[ 0.31 -0.78  0.11  1.49 -0.55  2.34 -0.16 -0.31 -0.76  1.21  0.73 -0.91
  0.27  0.95  0.54 -0.99  0.48  0.67 -0.73 -0.54 -0.27 -0.33 -0.42 -4.23
  0.52  0.64  0.24 -1.59  0.72 -1.14  1.40  0.38 -0.19 -0.45  0.87 -0.44
  0.04  0.13  0.53 -0.14  0.24  0.57  0.27 -0.03 -0.36  0.02  1.44 -0.33
 -0.32 -0.21 -0.50] => JG
[-2.34 -2.20 -0.87  0.59 -0.72 -0.73  1.00 -1.91 -0.41 -0.16  0.07  0.97
  0.07  0.46  0.41 -0.74  1.28 -0.10  1.74  0.36  2.09 -0.08 -0.44 -0.28
  0.51  1.26  0.10  5.01 -3.61 -0.55  0.86 -1.54 -0.52 -0.02  0.74 -2.42
 -0.20  0.08  2.77 -2.52  0.75  1.20  1.11  0.92 -0.12 -1.28 -1.06  1.63
  0.11 -0.20 -2.47] => QM
[-0.99 -0.90 -0.42  1.58 -0.85 -0.62  0.01 -0.43 -0.77 -0.05 -0.24  0.73
  0.17  1.45  0.21 -2.34  0.54 -0.45 -0.21 -0.70  1.01 -0.44  0.14 -4.44
  0.46  0.44  0.21 -0.31  0.02 -0.65  1.00 -0.39  0.26 -0.36  0.63 -1.94
  0.06  0.47  0.93  0.25  0.60  0.41  0.57  0.76 -0.01 -0.92  0.07  0.15
  0.24  2.09 -0.66] => Bt
[ 0.91  1.29  0.16  0.81 -0.14  0.02 -0.32 -0.68 -0.58  0.03 -0.24 -1.01
 -0.03  1.15  0.48 -0.30 -0.32  0.29 -0.75  0.00 -0.33 -0.28 -0.38 -4.47
  0.15 -0.81  0.01 -3.71  1.70 -0.77  0.64  0.74  0.26 -0.14  0.16 -0.33
  0.06 -0.50 -1.52  1.46  0.07  0.08 -0.77 -0.32 -0.34 -0.31  1.47 -0.52
  0.17 -0.07  0.38] => MM
[ 2.27  1.87 -0.65 -2.45  1.36  1.25 -0.09  1.64  1.73  0.12 -0.62 -0.79
 -0.17 -2.48  0.15  1.70 -1.09  0.83 -0.30  0.92 -2.00  0.94  0.21  6.70
 -1.72 -0.74  1.17 -1.15  1.61  1.28 -3.06  0.79 -0.94  0.62 -3.27  3.96
 -0.76 -0.64 -2.52  1.24 -1.01 -0.95 -1.70 -0.94  0.55  1.42 -0.21 -0.36
 -0.22  0.33  2.19] => JF
[-0.09 -0.19 -0.26 -0.69  0.30  0.11  0.32  0.10  0.31 -0.09  2.14  0.30
  0.20 -0.42 -0.22  0.14  0.46 -0.11  0.62  0.23  0.28  0.66  0.28  1.67
  0.14  0.44  0.14  2.02 -0.70  0.73 -0.20 -0.28 -0.26 -0.27  0.12  0.54
  0.18 -0.40  0.30 -0.76 -0.56  0.17 -0.50 -0.02  0.33  0.42 -0.05  0.13
 -0.12  0.38 -0.60] => Bt
[-0.45 -0.38  0.00  1.92 -0.82  0.14  0.24 -0.56 -1.03  0.03  0.02 -0.55
  0.41  1.94  0.35 -1.04  0.68 -0.32  1.03 -0.46  1.43 -0.33  0.10 -6.12
  0.99 -0.37  0.04 -0.87  0.35 -1.11  1.93 -0.16 -0.46 -1.12  1.51 -1.63
  0.13  0.18  0.73  0.07  0.66  0.66  1.15  0.65 -1.05 -1.04  0.74 -0.19
 -0.28 -0.49 -0.46] => Ll
[-0.11  0.71 -0.02 -0.96  0.23  0.54 -0.22  0.37  0.34 -0.34 -0.47 -0.26
  0.53 -0.98  0.08  0.59  0.15  0.61 -0.27  0.38 -0.84 -0.26 -0.04  2.98
 -0.68 -0.34  0.20 -0.25  0.11  0.38 -0.57  0.46  0.58  0.09 -0.92  1.46
  0.01 -0.18 -0.95 -0.07  0.05 -0.19  0.14 -0.07 -0.12  0.14 -0.16  0.01
 -0.21  0.59  0.57] => JG
[ 2.00  1.71  0.05  1.91 -0.11 -0.17 -0.57  0.40 -0.66  0.36  0.42 -1.48
  0.31  2.85 -0.87 -0.40 -0.35  0.45 -1.54 -0.41 -2.03 -0.53  0.50 -6.70
  0.12 -1.43 -0.65 -4.89  3.00 -0.86  1.45  1.52  0.30 -0.42  0.84  0.49
  0.26  0.33 -1.04  1.66  0.70  0.17 -0.60 -0.14  2.31  0.07  2.12 -1.10
  0.22 -0.52  1.32] => JF
[-0.45  0.12 -0.25  1.12 -0.87 -0.56  0.53 -3.45 -1.02 -0.05  0.28 -0.60
  0.06  1.70  0.07 -1.02  0.61 -0.45  0.11 -1.02  1.18 -0.63 -0.38 -5.80
  0.85  0.03  0.40 -0.70  0.27 -0.73  1.13  0.10 -0.30 -0.51  1.01 -1.32
  0.28  0.35  1.04 -0.16  0.46  1.41  0.31  1.22 -0.32 -0.42  0.08  0.18
 -0.24 -0.42 -0.86] => Ll
[-0.78 -1.17 -0.62  2.73 -1.44 -1.29 -1.56 -0.88 -0.89 -0.19  0.38 -1.00
 -0.19  4.74  0.06 -1.52  2.36 -0.03 -0.64 -0.71  0.29 -1.13 -0.56 -6.70
  1.47  0.03  0.71 -1.80  0.68 -2.08  3.02  0.30 -0.04 -0.77  2.54 -3.60
  0.42  0.79  1.22  0.78  0.92  1.03  1.38  1.24 -0.19 -1.39  0.81  0.05
  0.27 -0.86 -1.22] => Bt
[-0.58 -0.93 -0.06  1.09 -0.39  0.06  0.26 -0.71 -0.38 -0.20 -0.70  1.00
  0.26  0.24  0.70 -0.19  0.28 -0.54  0.77  0.07  0.70 -0.66 -1.26 -0.48
  0.53  0.06  0.04  1.60 -0.88 -0.24  1.22 -0.08  0.08 -1.87  0.36 -1.22
  0.29 -0.05  1.67 -0.67  0.50  0.13  1.28  1.50  0.04 -0.14 -0.61  0.41
  0.18 -0.57 -1.19] => Rz
[-0.77 -0.25 -0.34 -0.63  0.28 -0.27 -0.37 -0.40 -0.25 -0.32  0.20  1.02
 -0.11 -0.19  0.25 -0.07  0.31 -0.92 -0.08  0.48  0.40  0.01  0.04  0.62
  1.35 -0.05 -0.29  1.45 -0.70  0.47 -0.13  0.03 -0.15  0.71  1.26  0.12
  0.07  0.03  0.19 -0.33  0.23 -0.18 -0.88 -0.56 -0.29 -0.54 -0.57  0.16
  0.46 -0.09 -0.40] => Mb
[-0.19 -0.03 -0.24 -0.51  0.10 -0.12  1.14 -0.43 -0.01 -0.01  0.17  0.99
 -0.37 -0.75 -0.85  0.05 -0.26  0.58 -0.46 -0.11  0.70  0.55 -1.75  1.83
 -0.07  0.31 -0.62  1.47 -0.81  0.16 -0.32 -0.33 -0.16  0.82  0.06 -0.26
 -0.65 -0.21 -0.16 -0.77  0.14  0.38  0.15  0.00  0.16 -0.18 -0.58 -0.23
  0.05 -0.13 -1.07] => Ll
[ 1.34  1.29 -0.21  0.98  0.01 -0.36 -0.56  0.49 -0.75  0.07 -1.26 -1.87
  0.18  1.36 -0.38  0.84  0.28  0.21 -1.71  0.18 -1.79 -0.31 -0.56 -5.40
  0.42 -0.60  0.23 -4.51  2.55 -0.92  0.59 -0.04  0.51 -0.37  0.23  0.05
 -0.35  0.11 -1.72  1.69  0.66 -0.02 -1.61  0.10 -0.19  0.48  1.75 -1.18
  0.17 -0.25  1.32] => JF
[ 1.72  1.31  0.63  1.08  0.18  0.08 -0.60  0.77 -0.25  0.25 -0.34 -1.30
  0.77  0.86 -0.33  0.70 -0.72  0.29 -1.45  0.05 -1.76 -0.27 -0.50 -3.31
 -0.40 -0.91  0.35 -4.59  2.77 -0.62  0.68 -0.13  0.20 -0.37  0.82  0.98
  0.62  0.49 -1.87  2.07  0.07 -0.25 -1.04  0.04 -0.05  0.32  1.29 -1.87
  0.09  0.12  2.25] => JF
